Below are the code and all the weights of a small trained network. Each question names an input and a target symbol and asks about switching units off, where a switched-off unit gives its printed mean instead of its output.

import numpy as np


def w(rows, s, z=0):
    codes = np.array(rows[::2]) - 128.0
    scale = np.full(codes.shape[1], s)
    scale[-1] = z or s
    return codes * scale


def norm(h):
    return h / np.sqrt((h * h).mean(-1, keepdims=True) + 1e-5)


def f(y):
    return np.maximum(y, 0)


def softmax(a):
    e = np.exp(a - a.max(-1, keepdims=True))
    return e / e.sum(-1, keepdims=True)


def log_softmax(a):
    a = a - a.max(-1, keepdims=True)
    return a - np.log(np.exp(a).sum(-1, keepdims=True))


def net(x, mask):
    ids = ['βδεμξτφω'.index(c) for c in x.split()]
    T = len(ids)
    res = E[ids] + P[:T]
    u = 0
    for l in range(3):
        r = norm(res)
        for j in range(2):
            rows = slice(4 * j, 4 * j + 4)
            q, k, v = (r @ M[l][rows].T for M in (Q, K, V))
            z = softmax(np.where(np.tri(T) > 0, q @ k.T / 4**0.5, -1e9)) @ v
            o = O[l][rows]
            res = res + np.where(mask[u + j], z, o[:, -1]) @ o[:, :-1]
        u += 2
        y = f(norm(res) @ A[l][:, :-1].T + A[l][:, -1])
        res = res + np.where(mask[u : u + 4], y, B[l][:, -1]) @ B[l][:, :-1]
        u += 4
    return log_softmax(norm(res)[-1] @ U[:, :-1].T + U[:, -1])


Q, K, V, O, A, B = {}, {}, {}, {}, {}, {}
E = w([
[230,78,140,18,200,115],'β',
[205,154,146,149,51,57],'δ',
[178,110,108,85,66,152],'ε',
[139,74,158,243,111,151],'μ',
[185,108,91,120,146,111],'ξ',
[58,113,56,80,153,81],'τ',
[61,251,129,111,97,146],'φ',
[204,84,109,105,160,91],'ω',
],0.015)
P = w([
[167,134,57,62,149,190],'0',
[138,77,143,82,1,74],'1',
[167,152,81,97,203,154],'2',
[118,76,160,85,58,80],'3',
[164,162,100,117,210,134],'4',
[115,88,181,104,87,75],'5',
[154,167,114,134,216,111],'6',
[106,94,199,123,104,73],'7',
[133,175,118,149,202,93],'8',
[86,105,219,146,108,73],'9',
[104,181,121,173,197,90],'10',
[91,81,220,132,128,103],'11',
],0.0095)
Q[0] = w([
[176,151,147,189,193,103],'0.h1',
[60,119,163,106,159,40],'0.h1',
[137,174,149,139,192,72],'0.h1',
[109,139,121,165,186,153],'0.h1',
[138,217,30,110,183,93],'0.h2',
[67,212,93,123,126,87],'0.h2',
[87,247,27,141,153,158],'0.h2',
[90,159,99,199,140,239],'0.h2',
],0.012)
K[0] = w([
[158,147,112,182,186,104],'0.h1',
[68,123,186,126,164,78],'0.h1',
[107,160,127,171,160,63],'0.h1',
[97,132,115,178,144,139],'0.h1',
[202,133,200,70,131,102],'0.h2',
[142,128,148,57,129,145],'0.h2',
[249,97,104,75,118,164],'0.h2',
[153,124,107,107,73,164],'0.h2',
],0.014)
V[0] = w([
[212,145,2,129,138,141],'0.h1',
[181,173,135,130,139,141],'0.h1',
[93,182,135,174,144,154],'0.h1',
[141,217,148,57,167,123],'0.h1',
[224,95,115,125,144,98],'0.h2',
[160,165,162,100,102,212],'0.h2',
[102,150,85,107,133,52],'0.h2',
[139,205,170,106,134,102],'0.h2',
],0.0087)
O[0] = w([
[147,25,92,84,106,179,239],'0.h1',
[193,84,83,154,102,136,143],'0.h1',
[222,180,114,98,144,117,6],'0.h1',
[139,108,120,136,3,185,192],'0.h1',
[248,76,76,144,100,70,254],'0.h2',
[130,102,63,133,116,218,87],'0.h2',
[162,177,118,159,220,119,179],'0.h2',
[200,153,127,94,101,151,121],'0.h2',
],0.0075,0.0054)
A[0] = w([
[133,146,206,23,132,133,226],'0.n1',
[186,51,49,169,254,174,144],'0.n2',
[70,118,175,79,116,32,32],'0.n3',
[122,199,122,111,62,90,3],'0.n4',
],0.0085,0.0043)
B[0] = w([
[53,157,111,170,158,137,217],'0.n1',
[59,105,115,123,125,72,254],'0.n2',
[90,73,193,135,72,77,177],'0.n3',
[99,105,109,252,109,164,138],'0.n4',
],0.013,0.0081)
Q[1] = w([
[72,84,183,163,78,203],'1.h1',
[113,215,81,119,148,71],'1.h1',
[171,156,9,109,171,32],'1.h1',
[125,134,101,124,122,202],'1.h1',
[188,176,101,131,124,107],'1.h2',
[92,82,148,172,68,114],'1.h2',
[76,175,56,95,124,78],'1.h2',
[161,142,175,99,101,151],'1.h2',
],0.013)
K[1] = w([
[147,126,132,241,186,195],'1.h1',
[73,188,136,49,71,103],'1.h1',
[78,130,107,3,78,41],'1.h1',
[156,107,94,137,46,167],'1.h1',
[124,130,109,18,107,118],'1.h2',
[127,94,104,201,190,94],'1.h2',
[191,183,189,90,157,111],'1.h2',
[173,82,59,130,124,175],'1.h2',
],0.011)
V[1] = w([
[176,56,85,197,116,117],'1.h1',
[118,104,179,233,158,85],'1.h1',
[76,157,75,224,77,144],'1.h1',
[63,222,1,164,31,39],'1.h1',
[147,115,222,106,253,158],'1.h2',
[99,109,88,141,69,19],'1.h2',
[114,95,175,247,170,120],'1.h2',
[154,133,171,203,85,70],'1.h2',
],0.0073)
O[1] = w([
[92,114,175,126,125,228,188],'1.h1',
[115,106,72,101,61,178,153],'1.h1',
[138,50,135,182,190,193,122],'1.h1',
[104,134,87,187,254,192,172],'1.h1',
[136,88,67,22,100,68,81],'1.h2',
[94,146,149,163,165,202,254],'1.h2',
[183,80,163,103,42,145,154],'1.h2',
[215,147,168,118,128,94,145],'1.h2',
],0.0083,0.0081)
A[1] = w([
[143,142,92,35,157,156,103],'1.n1',
[91,112,83,182,77,79,146],'1.n2',
[124,162,157,199,109,101,141],'1.n3',
[215,171,120,3,61,134,6],'1.n4',
],0.014,0.013)
B[1] = w([
[190,178,109,75,254,174,149],'1.n1',
[138,140,149,95,229,155,254],'1.n2',
[104,93,123,55,191,125,195],'1.n3',
[55,243,159,154,198,215,128],'1.n4',
],0.012,0.0074)
Q[2] = w([
[131,42,198,143,174,131],'2.h1',
[165,157,5,103,125,133],'2.h1',
[99,161,62,149,104,173],'2.h1',
[107,26,96,108,163,104],'2.h1',
[221,95,203,83,104,160],'2.h2',
[177,85,137,108,74,98],'2.h2',
[94,117,174,120,111,177],'2.h2',
[144,90,136,129,61,171],'2.h2',
],0.014)
K[2] = w([
[69,137,187,111,206,61],'2.h1',
[169,140,11,105,123,173],'2.h1',
[159,88,38,202,118,219],'2.h1',
[86,107,101,72,234,14],'2.h1',
[229,112,226,132,120,143],'2.h2',
[152,63,172,121,85,104],'2.h2',
[100,173,202,155,158,121],'2.h2',
[82,112,211,171,84,145],'2.h2',
],0.011)
V[2] = w([
[148,186,76,180,111,89],'2.h1',
[106,133,49,131,177,126],'2.h1',
[136,91,89,164,104,189],'2.h1',
[159,150,134,152,83,195],'2.h1',
[98,153,254,157,71,131],'2.h2',
[104,106,60,82,104,108],'2.h2',
[107,68,135,166,159,102],'2.h2',
[68,126,179,97,144,222],'2.h2',
],0.0093)
O[2] = w([
[95,74,182,63,125,155,2],'2.h1',
[220,141,221,134,68,154,186],'2.h1',
[115,204,184,94,129,38,89],'2.h1',
[118,127,176,68,187,51,8],'2.h1',
[132,80,88,54,145,214,12],'2.h2',
[135,133,202,171,147,157,145],'2.h2',
[183,182,156,53,83,140,204],'2.h2',
[215,149,99,76,1,67,216],'2.h2',
],0.0065,0.0094)
A[2] = w([
[7,120,148,156,162,73,194],'2.n1',
[170,105,104,96,124,92,3],'2.n2',
[147,145,130,106,169,104,125],'2.n3',
[49,231,81,145,154,159,117],'2.n4',
],0.015,0.0037)
B[2] = w([
[110,118,247,164,205,169,253],'2.n1',
[39,141,78,149,154,111,155],'2.n2',
[160,121,91,111,137,186,176],'2.n3',
[156,145,28,129,2,145,181],'2.n4',
],0.012,0.011)
U = w([
[63,121,98,153,128,29,166],'β',
[99,182,87,10,200,148,183],'δ',
[117,255,150,68,79,83,218],'ε',
[139,65,148,66,92,165,129],'μ',
[222,162,169,154,126,71,92],'ξ',
[68,191,212,92,169,90,250],'τ',
[56,165,97,226,135,209,2],'φ',
[108,69,102,164,159,104,31],'ω',
],0.0088,0.0064)

Each question gives the input, a string of symbols that net reads in full, and the target symbol t.
The units are the heads (4 rows each of Q, K, V and O) and the neurons (one row each of A and B). Each row of codes is followed by its name. A weight is (code - 128) times the scale printed after its matrix; where a second scale follows, it is the last column's (O, A, B and U).
mask holds one flag per unit, layer by layer, with each layer's heads first. A switched-off unit (its flag False) gives its mean, the last column of its rows in O or B, instead of its output. The means were averaged over made-up inputs and are rounded, as every weight is.
A unit's drop is (log p(t) with every unit on - log p(t) with that unit switched off) / (log p(t) with every unit on - log p(t) with every unit switched off).
The circuit of an input: a set's keep is (log p(t) with only the set's units on - log p(t) with every unit switched off) / (log p(t) with every unit on - log p(t) with every unit switched off). Starting from the 12 units with the biggest drops (on a tie, the unit counted first), units are removed one at a time, each time the one whose removal leaves the highest keep (on an exact tie, the one counted first), for as long as the keep stays at least 0.8.
circuit, biggest first: the units of the circuit, biggest drop first
most important unit: the unit with the biggest drop
top k neurons: the k neurons with the biggest drops, biggest first
which heads matter: for each layer, one digit per head in row order, 1 if its drop is at least 0.15 and else 0, layers parted by /
input β τ ξ δ ξ δ β β β ω φ, target ε: most important unit : 0.h1
input δ δ β ξ β β, target β: top 2 neurons : (2.n1 2.n4)
input β ω β δ β, target ξ: which heads matter : 11 / 01 / 11
input β δ β δ φ τ β φ β, target ε: which heads matter : 11 / 00 / 00
input β δ τ β φ φ μ ω, target μ: circuit, biggest first : (1.h2 2.h2)
input φ ξ μ β β β μ β τ δ τ, target ξ: circuit, biggest first : (0.h2 1.h2 0.n1)
input δ ε β β, target β: top 2 neurons : (2.n1 2.n2)
input β ε ξ, target ω: top 3 neurons : (0.n2 2.n1 2.n4)
input β τ β τ μ, target τ: circuit, biggest first : (0.h1 0.n2 2.n1)
input τ β φ μ φ ω δ ω, target φ: which heads matter : 01 / 10 / 00
input β δ β β ω τ β ε τ β τ, target δ: which heads matter : 01 / 01 / 00
input ε ξ ξ, target ω: top 4 neurons : (2.n1 0.n2 2.n4 0.n1)
input β φ μ ω ω ω β β ω δ, target μ: which heads matter : 00 / 00 / 01
input β δ τ μ φ β ξ μ φ δ, target φ: most important unit : 0.n4
input ε μ μ, target τ: which heads matter : 11 / 00 / 00
input μ τ β δ ε δ, target τ: which heads matter : 01 / 00 / 00
input μ ξ τ β τ τ β μ β δ, target μ: top 3 neurons : (0.n2 0.n3 2.n1)
input β μ δ β φ β β β β β, target φ: circuit, biggest first : (0.h2 2.n4 0.n1)
input β β τ τ, target τ: which heads matter : 00 / 00 / 00
input τ μ μ β μ β δ τ φ, target ε: top 2 neurons : (2.n4 0.n2)
input β τ δ ω, target τ: circuit, biggest first : (0.h2)
input δ β β φ β, target ε: which heads matter : 11 / 11 / 10
input β β β δ, target δ: top 2 neurons : (0.n2 1.n2)
input β μ τ β β δ δ β μ β μ β, target μ: which heads matter : 01 / 01 / 01
input φ τ μ τ τ τ τ β β β β, target δ: which heads matter : 11 / 01 / 00
input β ξ δ μ β ξ, target μ: which heads matter : 01 / 00 / 01
input δ τ β β τ μ μ ξ ε, target μ: which heads matter : 10 / 00 / 00
input τ τ τ δ τ δ β β τ ε, target τ: which heads matter : 00 / 00 / 00
input ξ β ε ξ, target ξ: most important unit : 1.h2
input β β β δ β, target ξ: top 3 neurons : (0.n3 0.n2 1.n2)
